Below is a small trained network, with its code and all its weights. Each question gives an input and a class and asks what happens when units are switched off, that is, made to give their printed mean instead of their output.

import numpy as np


def w(rows, s, z=0):
    codes = np.array(rows[::2]) - 128.0
    scale = np.full(codes.shape[1], s)
    scale[-1] = z or s
    return codes * scale


def f(y):
    return y / 2 * (1 + np.tanh(0.7978845608 * (y + 0.044715 * y**3)))


def log_softmax(a):
    a = a - a.max(-1, keepdims=True)
    return a - np.log(np.exp(a).sum(-1, keepdims=True))


def net(x, mask):
    res = np.array(x, float).reshape(1, 2) / 4 @ E
    y = f(res @ A[0][:, :-1].T + A[0][:, -1])
    res = res + np.where(mask, y, B[0][:, -1]) @ B[0][:, :-1]
    return log_softmax(res[-1] @ U[:, :-1].T + U[:, -1])


A, B = {}, {}
E = w([
[92,254,119,184,123,58,190,112,218,56,192],'x0',
[97,100,202,196,58,109,187,201,87,144,102],'x1',
],0.011)
A[0] = w([
[142,88,118,129,147,183,127,117,121,178,70,81],'neuron 1',
[131,119,179,155,180,178,81,145,72,193,105,106],'neuron 2',
[36,214,121,188,120,96,139,92,125,76,156,76],'neuron 3',
[164,155,117,104,91,124,97,185,124,96,86,245],'neuron 4',
[134,133,81,59,199,185,52,51,147,119,184,82],'neuron 5',
[162,131,156,121,131,180,133,106,96,185,112,70],'neuron 6',
[133,83,120,114,103,139,107,100,97,161,92,167],'neuron 7',
[72,84,173,186,39,180,153,200,127,140,133,96],'neuron 8',
[79,130,202,158,67,108,101,254,91,140,143,83],'neuron 9',
[186,105,159,121,109,118,163,95,168,156,88,254],'neuron 10',
[140,79,141,109,146,155,85,147,101,179,118,92],'neuron 11',
],0.01)
B[0] = w([
[145,213,173,148,219,46,153,173,63,190,143,206],'neuron 1',
[116,201,152,159,155,34,151,112,102,132,188,225],'neuron 2',
[77,185,171,195,196,75,185,168,17,193,192,237],'neuron 3',
[40,96,140,132,38,188,59,27,187,10,152,224],'neuron 4',
[233,89,47,60,140,205,219,197,164,128,31,248],'neuron 5',
[148,129,171,119,150,74,189,170,110,198,115,171],'neuron 6',
[130,181,139,177,107,97,111,89,128,137,196,236],'neuron 7',
[194,73,6,79,130,151,190,217,134,136,58,224],'neuron 8',
[189,78,81,60,167,157,243,177,145,101,24,218],'neuron 9',
[24,47,119,168,19,178,43,64,154,38,117,235],'neuron 10',
[107,182,168,145,138,39,154,178,73,157,165,225],'neuron 11',
],0.011)
U = w([
[161,89,64,73,158,192,158,171,151,109,41,55],'0',
[54,157,208,150,184,71,135,140,75,146,186,49],'1',
[8,80,151,139,30,204,48,71,179,42,142,255],'2',
],0.012,0.0043)

Each question gives the input, the list of numbers given to net, and the class t.
The units are the neurons (one row each of A and B). Each row of codes is followed by its name. A weight is (code - 128) times the scale printed after its matrix; where a second scale follows, it is the last column's (A, B and U).
mask holds one flag per neuron, in row order. A switched-off neuron (its flag False) gives its mean, the last column of its row in B, instead of its output. The means were averaged over made-up inputs and are rounded, as every weight is.
A unit's drop is (log p(t) with every unit on - log p(t) with that unit switched off) / (log p(t) with every unit on - log p(t) with every unit switched off).
The circuit of an input: a set's keep is (log p(t) with only the set's units on - log p(t) with every unit switched off) / (log p(t) with every unit on - log p(t) with every unit switched off). Starting from all 11 units, units are removed one at a time, each time the one whose removal leaves the highest keep (on an exact tie, the one counted first), for as long as the keep stays at least 0.8.
units of the circuit, in order: the units of the circuit, biggest drop first
most important unit: the unit with the biggest drop
top k neurons: the k neurons with the biggest drops, biggest first
drop of u: that unit's drop, to one decimal
input [8,-8], class 0: units of the circuit, in order => [neuron 5]
input [-5,-4], class 1: top 2 neurons => [neuron 8; neuron 9]
input [-3,2], class 2: units of the circuit, in order => [neuron 3; neuron 5]
input [-8,6], class 1: top 3 neurons => [neuron 2; neuron 11; neuron 5]
input [3,1], class 2: top 2 neurons => [neuron 1; neuron 11]
input [-3,-3], class 2: top 2 neurons => [neuron 8; neuron 9]
input [-4,-2], class 1: top 2 neurons => [neuron 1; neuron 11]
input [-1,5], class 0: top 2 neurons => [neuron 8; neuron 9]
input [6,8], class 0: top 2 neurons => [neuron 9; neuron 8]
input [-6,-5], class 1: top 4 neurons => [neuron 11; neuron 8; neuron 1; neuron 9]
input [-4,2], class 1: drop of neuron 1 => 0.1
input [7,8], class 0: drop of neuron 8 => 0.7
input [4,-6], class 0: drop of neuron 5 => 1.4
input [-1,3], class 2: most important unit => neuron 5
